Two labels a row
[-1.491 -0.182 -0.103 -0.190 1.152 0.614 -2.948 -2.052 -0.533 3.430 -3.286 0.808 0.894 -0.378 -1.215 -0.522 1.743 0.250 -0.865 1.403 -0.846 0.251 1.492]
[75], F
[-0.679 0.429 0.555 -2.375 -0.042 -0.681 -1.562 -4.164 0.445 3.560 -3.259 0.297 -0.305 -0.734 -0.218 -0.662 0.441 -0.282 0.022 0.146 -1.818 0.501 0.379]
[75], P
[-0.064 2.443 -3.219 1.606 -0.316 1.295 -4.802 -4.053 -0.669 3.659 1.071 -0.567 1.179 0.515 1.512 0.438 2.538 -1.929 -2.583 2.468 -2.245 -0.579 1.123]
[75], P
[-1.782 0.482 -0.190 1.364 0.288 1.034 -3.424 -6.526 -0.277 6.800 -0.640 0.655 -1.043 -0.575 0.940 0.948 1.576 -1.516 -1.549 2.336 -0.627 1.528 2.100]
[74], S
[-2.504 0.848 -3.091 1.518 1.458 0.263 -2.410 -5.122 0.138 7.174 -1.257 -0.493 -1.285 0.067 0.820 0.942 2.288 -1.461 -1.632 2.189 -0.737 0.552 1.126]
[75], Y
[-3.403 -0.927 -0.797 -2.271 1.790 -1.111 -3.027 -5.148 -0.627 5.525 -2.726 1.473 0.174 -1.056 0.433 -1.344 1.709 -1.089 -1.259 0.437 -0.382 -0.302 0.506]
[75], P
[-1.631 0.092 -3.028 0.473 1.454 -0.218 -3.259 -4.072 0.922 5.352 0.027 1.119 -1.662 0.202 1.965 0.532 2.239 -1.528 -1.252 0.840 -0.944 0.677 1.121]
[75], Y
[-2.812 -0.711 -0.440 -1.796 0.907 -0.990 -3.285 -4.982 -0.699 4.400 -2.776 1.254 -0.197 -1.107 0.247 -0.034 2.158 -1.075 -1.213 0.409 -0.822 -0.332 -0.547]
[75], P
[-1.605 1.608 0.350 -0.890 1.052 1.021 -3.351 -3.768 -0.375 6.728 -3.847 1.012 0.603 -0.462 -1.364 -0.682 1.980 -0.421 -1.315 2.740 -0.998 0.217 0.551]
[75], P
[-1.333 -0.082 1.980 1.192 0.854 1.444 -0.923 -7.165 -0.637 8.618 -2.402 0.682 -1.578 -1.412 -1.320 0.860 -0.350 -1.211 -0.433 2.576 -1.276 3.157 3.249]
[74], S
[-2.193 0.832 -3.411 0.590 0.808 1.773 -3.549 -6.837 0.697 5.580 -2.092 0.978 -0.601 2.594 0.454 0.839 1.950 -2.455 -3.221 1.843 -2.029 0.109 2.016]
[74], K
[-1.394 -0.669 -2.617 -0.113 0.644 -0.648 0.244 -3.455 -0.302 3.132 -2.947 1.209 -0.407 0.314 0.669 0.254 1.109 -2.050 -1.599 1.058 -1.487 2.711 -0.320]
[75], K
[-3.722 0.342 -2.584 -0.754 0.789 -0.961 -3.438 -3.024 0.727 4.484 -0.970 1.109 -0.437 -0.716 1.571 0.176 1.323 -1.313 -1.511 -0.115 -0.313 -1.457 -0.712]
[75], P
[-2.476 0.605 -2.107 -1.492 0.984 0.206 -3.806 -5.392 1.104 5.067 -3.289 1.227 -0.318 -0.813 1.188 0.429 0.771 -0.445 -1.942 -1.763 -1.813 -0.059 0.184]
[75], P
[-1.578 0.902 0.818 -0.709 0.505 -1.580 -1.933 -5.149 -0.376 4.860 -4.057 1.101 -0.178 -1.386 -0.540 -0.374 1.224 0.203 -0.255 0.894 -1.448 0.589 0.518]
[75], P
[-2.535 1.608 -0.636 -0.788 0.566 -2.198 -4.256 -3.347 0.063 3.751 1.375 1.242 1.744 0.023 1.673 1.176 2.395 -2.778 -1.258 5.325 0.985 -0.459 0.312]
[75], S
[-3.550 1.523 -6.806 0.986 0.753 0.999 -4.085 -7.242 -0.177 8.821 -1.638 1.572 -0.222 0.110 0.673 0.531 2.353 -1.844 -2.530 3.500 -1.806 1.879 1.776]
[74], S
[-1.979 2.921 -5.383 3.702 0.734 1.430 -3.106 -5.998 0.752 6.407 -0.602 -0.053 -1.771 0.378 1.920 1.621 1.947 -2.353 -2.760 1.746 -2.333 1.674 2.752]
[75], Y
[-2.067 0.971 -1.837 -1.500 0.183 -0.367 -1.458 -3.415 1.022 4.305 -2.171 2.275 -0.027 0.189 0.980 -0.422 1.779 -0.426 -2.243 -0.355 -1.475 -0.364 1.356]
[75], P
[0.273 1.984 -1.517 1.689 0.292 2.475 -2.875 -6.605 0.205 7.069 -2.758 0.757 -0.195 -0.080 -1.171 0.489 1.013 -0.841 -1.718 2.064 -1.533 0.363 2.435]
[75], P

Two labels a row
[1.607 -0.376 2.117 1.601 -0.201 0.889 -0.863 1.853 -0.952 -1.821 -0.252 -0.423 -1.135 0.431 1.325 0.277 0.266 0.614 -1.996 1.190 0.951 -1.510 0.026]
QG, (37)
[0.884 -0.185 1.243 0.963 -0.610 0.516 0.467 0.576 -0.371 -1.232 0.196 0.143 -0.360 0.020 0.334 0.034 0.317 0.036 -0.808 0.429 1.022 -0.835 0.181]
MC, (37)
[1.070 -0.684 2.239 2.263 -1.449 0.816 -0.183 2.789 -0.675 -2.375 -0.509 -0.331 -1.471 0.469 1.567 -0.030 0.499 -0.641 -1.916 1.479 1.667 -2.042 0.524]
MC, (46)
[1.889 -0.161 -1.398 1.922 -1.027 0.367 0.268 0.970 -0.151 -0.876 1.799 1.500 -0.875 1.088 2.004 0.253 -1.485 -0.489 -2.400 0.887 0.611 -0.722 0.445]
QG, (42)
[2.949 -0.736 2.405 2.033 -2.191 1.341 -1.282 2.902 -0.408 -0.677 -0.151 -0.862 -1.791 0.453 1.634 0.615 -0.755 0.303 -1.734 0.826 2.021 -0.547 0.128]
QG, (46)
[-0.660 -0.377 0.691 1.674 -0.677 0.414 0.007 2.310 -2.325 3.104 0.042 0.913 -0.899 0.453 0.757 0.098 -0.256 0.255 -0.974 0.303 0.561 -2.153 1.019]
MC, (44)
[1.303 -0.530 -1.361 1.275 0.222 -0.115 0.564 1.011 -1.355 1.744 1.774 2.395 0.181 1.097 1.368 -0.243 -1.046 -1.113 -2.557 1.078 0.256 -1.421 1.179]
MC, (42)
[1.000 -0.055 -0.923 1.362 -0.380 0.048 0.835 0.865 -0.529 -0.652 1.067 1.649 -0.149 0.877 1.377 -0.248 -1.111 -1.166 -1.675 0.778 0.358 -0.930 0.386]
MC, (42)
